Here is a tiny trained network, its code and every weight. The questions are about switching its units off for an input and a class, where a switched-off unit gives its printed mean instead of its output.

import numpy as np


def w(rows, s, z=0):
    codes = np.array(rows[::2]) - 128.0
    scale = np.full(codes.shape[1], s)
    scale[-1] = z or s
    return codes * scale


def f(y):
    return y / 2 * (1 + np.tanh(0.7978845608 * (y + 0.044715 * y**3)))


def log_softmax(a):
    a = a - a.max(-1, keepdims=True)
    return a - np.log(np.exp(a).sum(-1, keepdims=True))


def net(x, mask):
    res = np.array(x, float).reshape(1, 3) / 4 @ E
    y = f(res @ A[0][:, :-1].T + A[0][:, -1])
    res = res + np.where(mask, y, B[0][:, -1]) @ B[0][:, :-1]
    return log_softmax(res[-1] @ U[:, :-1].T + U[:, -1])


A, B = {}, {}
E = w([
[36,46,151,153,134,135,184,170,188],'x0',
[245,122,173,171,95,74,121,124,175],'x1',
[116,115,94,73,16,135,188,90,149],'x2',
],0.012)
A[0] = w([
[141,202,142,97,121,172,118,67,43,117],'N0',
[102,111,85,53,57,163,118,95,163,67],'N1',
[80,162,141,221,254,115,73,156,122,72],'N2',
[173,96,120,97,65,94,175,111,160,204],'N3',
[64,85,135,139,162,183,176,162,170,99],'N4',
[173,78,171,199,113,16,102,174,181,127],'N5',
[77,97,147,168,134,97,174,179,164,50],'N6',
[89,91,140,161,134,163,204,173,176,92],'N7',
[117,139,72,105,81,163,208,93,136,48],'N8',
[101,174,61,131,124,179,120,158,63,65],'N9',
[137,165,75,103,111,122,51,89,90,51],'N10',
[16,144,72,63,115,164,183,111,141,255],'N11',
[56,142,96,104,159,192,69,172,100,185],'N12',
[161,134,80,77,164,107,108,90,97,28],'N13',
[90,70,213,77,157,141,167,112,156,84],'N14',
[121,147,126,178,225,154,122,141,125,78],'N15',
[28,117,93,156,118,210,116,113,114,86],'N16',
],0.0092,0.0051)
B[0] = w([
[172,198,165,138,196,42,213,159,179,188],'N0',
[125,82,40,79,191,176,74,197,17,181],'N1',
[144,68,59,73,173,185,60,175,56,223],'N2',
[126,115,175,159,152,178,15,111,69,192],'N3',
[196,150,118,156,163,38,113,119,206,204],'N4',
[3,199,91,170,68,129,90,105,78,198],'N5',
[180,153,60,166,176,60,204,169,166,174],'N6',
[186,88,60,127,217,71,106,138,208,192],'N7',
[153,80,42,69,103,208,85,218,67,175],'N8',
[125,203,92,215,110,90,162,72,145,164],'N9',
[190,109,76,110,200,91,213,149,195,168],'N10',
[87,151,156,172,168,179,36,135,181,250],'N11',
[75,179,161,192,82,139,75,75,124,210],'N12',
[189,104,71,124,117,45,216,136,160,148],'N13',
[170,97,92,139,173,54,191,173,178,169],'N14',
[148,101,70,55,97,187,51,121,28,179],'N15',
[137,183,92,220,132,123,87,129,84,194],'N16',
],0.0076,0.014)
U = w([
[145,30,67,33,154,207,56,202,1,42],'0',
[210,136,112,150,199,35,181,157,169,111],'1',
[69,202,116,241,73,123,79,92,72,133],'2',
[89,152,192,152,151,170,59,123,107,185],'3',
[70,67,199,88,102,165,251,139,135,1],'4',
],0.0083,0.0051)

Each question gives the input, the list of numbers given to net, and the class t.
The units are the neurons (one row each of A and B). Each row of codes is followed by its name. A weight is (code - 128) times the scale printed after its matrix; where a second scale follows, it is the last column's (A, B and U).
mask holds one flag per neuron, in row order. A switched-off neuron (its flag False) gives its mean, the last column of its row in B, instead of its output. The means were averaged over made-up inputs and are rounded, as every weight is.
A unit's drop is (log p(t) with every unit on - log p(t) with that unit switched off) / (log p(t) with every unit on - log p(t) with every unit switched off).
The circuit of an input: a set's keep is (log p(t) with only the set's units on - log p(t) with every unit switched off) / (log p(t) with every unit on - log p(t) with every unit switched off). Starting from the 12 units with the biggest drops (on a tie, the unit counted first), units are removed one at a time, each time the one whose removal leaves the highest keep (on an exact tie, the one counted first), for as long as the keep stays at least 0.8.
units of the circuit, in order: the units of the circuit, biggest drop first
k most important neurons: the k neurons with the biggest drops, biggest first
drop when u is switched off: that unit's drop, to one decimal
input [-1,7,-3], class 2: units of the circuit, in order => (N5)
input [2,3,3], class 3: 2 most important neurons => (N2; N15)
input [6,-5,-5], class 1: 4 most important neurons => (N4; N6; N7; N14)
input [-3,5,-4], class 2: 4 most important neurons => (N5; N1; N8; N7)
input [4,7,-6], class 2: 2 most important neurons => (N5; N1)
input [-1,4,-4], class 0: 3 most important neurons => (N12; N9; N11)
input [4,1,-4], class 0: 3 most important neurons => (N2; N0; N15)
input [5,-4,2], class 1: 2 most important neurons => (N7; N4)
input [5,4,-6], class 0: 2 most important neurons => (N2; N15)
input [8,0,-6], class 1: 2 most important neurons => (N4; N6)
input [-2,-2,0], class 3: drop when N14 is switched off => 0.2
input [5,1,4], class 1: drop when N3 is switched off => -0.1
input [7,-4,6], class 1: drop when N15 is switched off => 0.4
input [-8,1,-4], class 1: drop when N14 is switched off => 0.0
input [7,1,-8], class 0: most important neuron => (N2)
